Here is a tiny trained network, its code and every weight. The questions are about switching its units off for an input and a class, where a switched-off unit gives its printed mean instead of its output.

import numpy as np


def w(rows, s, z=0):
    codes = np.array(rows[::2]) - 128.0
    scale = np.full(codes.shape[1], s)
    scale[-1] = z or s
    return codes * scale


def norm(h):
    return h / np.sqrt((h * h).mean(-1, keepdims=True) + 1e-5)


def f(y):
    return y / 2 * (1 + np.tanh(0.7978845608 * (y + 0.044715 * y**3)))


def log_softmax(a):
    a = a - a.max(-1, keepdims=True)
    return a - np.log(np.exp(a).sum(-1, keepdims=True))


def net(x, mask):
    res = np.array(x, float).reshape(1, 6) / 4 @ E
    u = 0
    for l in range(2):
        y = f(norm(res) @ A[l][:, :-1].T + A[l][:, -1])
        res = res + np.where(mask[u : u + 6], y, B[l][:, -1]) @ B[l][:, :-1]
        u += 6
    return log_softmax(norm(res)[-1] @ U[:, :-1].T + U[:, -1])


A, B = {}, {}
E = w([
[149,89,50,163,235,104,155,98,245,2,115],'x0',
[133,102,110,91,89,112,133,125,97,92,106],'x1',
[142,152,173,65,144,235,156,107,162,116,65],'x2',
[116,125,181,64,204,108,172,164,98,41,202],'x3',
[137,128,146,138,143,125,123,119,143,138,131],'x4',
[77,98,99,67,138,90,203,173,181,191,101],'x5',
],0.0075)
A[0] = w([
[110,134,206,68,187,124,156,179,74,81,210,3],'L0N1',
[123,129,220,67,129,113,138,153,55,169,188,50],'L0N2',
[109,146,133,140,137,8,120,157,81,121,209,17],'L0N3',
[74,119,149,55,145,91,213,166,144,174,161,24],'L0N4',
[113,173,199,48,145,212,149,130,131,96,119,5],'L0N5',
[134,154,188,160,125,176,95,109,61,51,195,53],'L0N6',
],0.014,0.0036)
B[0] = w([
[155,147,78,145,75,101,162,14,228,115,84,249],'L0N1',
[45,215,163,119,105,153,166,184,76,125,147,242],'L0N2',
[116,10,134,154,132,135,150,129,126,153,179,234],'L0N3',
[214,141,132,122,184,97,35,141,110,111,74,224],'L0N4',
[126,5,138,163,137,133,162,140,113,155,178,215],'L0N5',
[195,138,122,117,183,98,43,149,106,113,80,228],'L0N6',
],0.016,0.011)
A[1] = w([
[175,79,153,75,174,252,184,122,140,119,85,5],'L1N1',
[132,120,107,68,152,89,140,185,169,180,90,82],'L1N2',
[104,146,120,173,64,148,136,137,112,178,75,149],'L1N3',
[136,138,95,118,56,153,106,87,161,207,131,38],'L1N4',
[127,115,104,101,212,105,166,119,185,20,173,111],'L1N5',
[142,56,121,162,131,129,177,132,104,166,165,89],'L1N6',
],0.016,0.0025)
B[1] = w([
[109,43,112,171,119,38,96,136,131,136,199,180],'L1N1',
[200,129,144,155,159,133,49,106,75,67,129,170],'L1N2',
[97,133,79,88,202,181,179,150,201,85,153,195],'L1N3',
[160,159,158,117,49,76,181,42,123,143,84,165],'L1N4',
[41,249,173,66,88,197,179,201,63,186,131,247],'L1N5',
[97,66,135,151,97,136,96,123,150,109,170,221],'L1N6',
],0.011,0.012)
U = w([
[106,9,128,181,108,132,121,147,128,136,173,185],'0',
[59,230,146,102,128,205,191,197,98,119,113,249],'1',
[228,143,122,139,190,113,41,152,95,105,46,39],'2',
[155,150,80,133,82,137,193,42,201,121,68,35],'3',
],0.011,0.0011)

Each question gives the input, the list of numbers given to net, and the class t.
The units are the neurons (one row each of A and B). Each row of codes is followed by its name. A weight is (code - 128) times the scale printed after its matrix; where a second scale follows, it is the last column's (A, B and U).
mask holds one flag per neuron, layer by layer. A switched-off neuron (its flag False) gives its mean, the last column of its row in B, instead of its output. The means were averaged over made-up inputs and are rounded, as every weight is.
A unit's drop is (log p(t) with every unit on - log p(t) with that unit switched off) / (log p(t) with every unit on - log p(t) with every unit switched off).
The circuit of an input: a set's keep is (log p(t) with only the set's units on - log p(t) with every unit switched off) / (log p(t) with every unit on - log p(t) with every unit switched off). Starting from all 12 units, units are removed one at a time, each time the one whose removal leaves the highest keep (on an exact tie, the one counted first), for as long as the keep stays at least 0.8.
units of the circuit, in order: the units of the circuit, biggest drop first
unit that matters most: the unit with the biggest drop
top k neurons: the k neurons with the biggest drops, biggest first
top k neurons in layer l: the k neurons of layer l with the biggest drops, biggest first
input [6,3,-4,8,-2,4], class 3: units of the circuit, in order -> (L0N1)
input [7,-3,-6,8,8,-1], class 3: top 4 neurons in layer 0 -> (L0N1; L0N2; L0N5; L0N3)
input [5,8,4,-4,1,1], class 1: units of the circuit, in order -> (L0N3; L0N1)
input [5,0,-7,-2,-3,8], class 2: top 3 neurons -> (L0N4; L0N5; L1N2)
input [-2,6,5,5,3,-5], class 0: top 2 neurons -> (L0N5; L0N4)
input [1,-1,4,8,6,7], class 3: top 2 neurons -> (L0N1; L0N6)
input [-1,4,1,-4,-2,-4], class 2: top 3 neurons -> (L0N1; L0N2; L1N5)
input [6,8,4,7,0,4], class 3: top 4 neurons -> (L0N1; L0N2; L0N3; L1N1)
input [7,-8,6,1,7,2], class 1: top 3 neurons -> (L1N5; L0N3; L1N2)
input [-2,-2,6,-6,-4,1], class 0: top 3 neurons -> (L0N1; L1N1; L0N2)
input [-8,5,-7,3,6,-7], class 1: top 2 neurons -> (L0N2; L0N5)
input [1,4,-6,8,-2,-4], class 3: top 2 neurons -> (L0N1; L0N5)
input [5,4,8,8,0,8], class 0: top 3 neurons in layer 1 -> (L1N1; L1N4; L1N5)
input [5,-2,-4,-1,3,-6], class 2: top 2 neurons in layer 0 -> (L0N6; L0N2)
input [5,-2,-3,2,-3,2], class 1: unit that matters most -> L1N5
input [-2,2,6,4,-2,8], class 2: top 2 neurons -> (L0N4; L0N3)
input [-8,6,-3,-1,7,-5], class 1: top 2 neurons in layer 0 -> (L0N2; L0N4)
input [0,-6,6,-1,2,6], class 0: top 2 neurons in layer 0 -> (L0N5; L0N6)
input [6,-2,2,7,2,6], class 3: top 3 neurons in layer 0 -> (L0N1; L0N2; L0N6)
input [2,2,6,3,0,-2], class 0: units of the circuit, in order -> (L0N5)
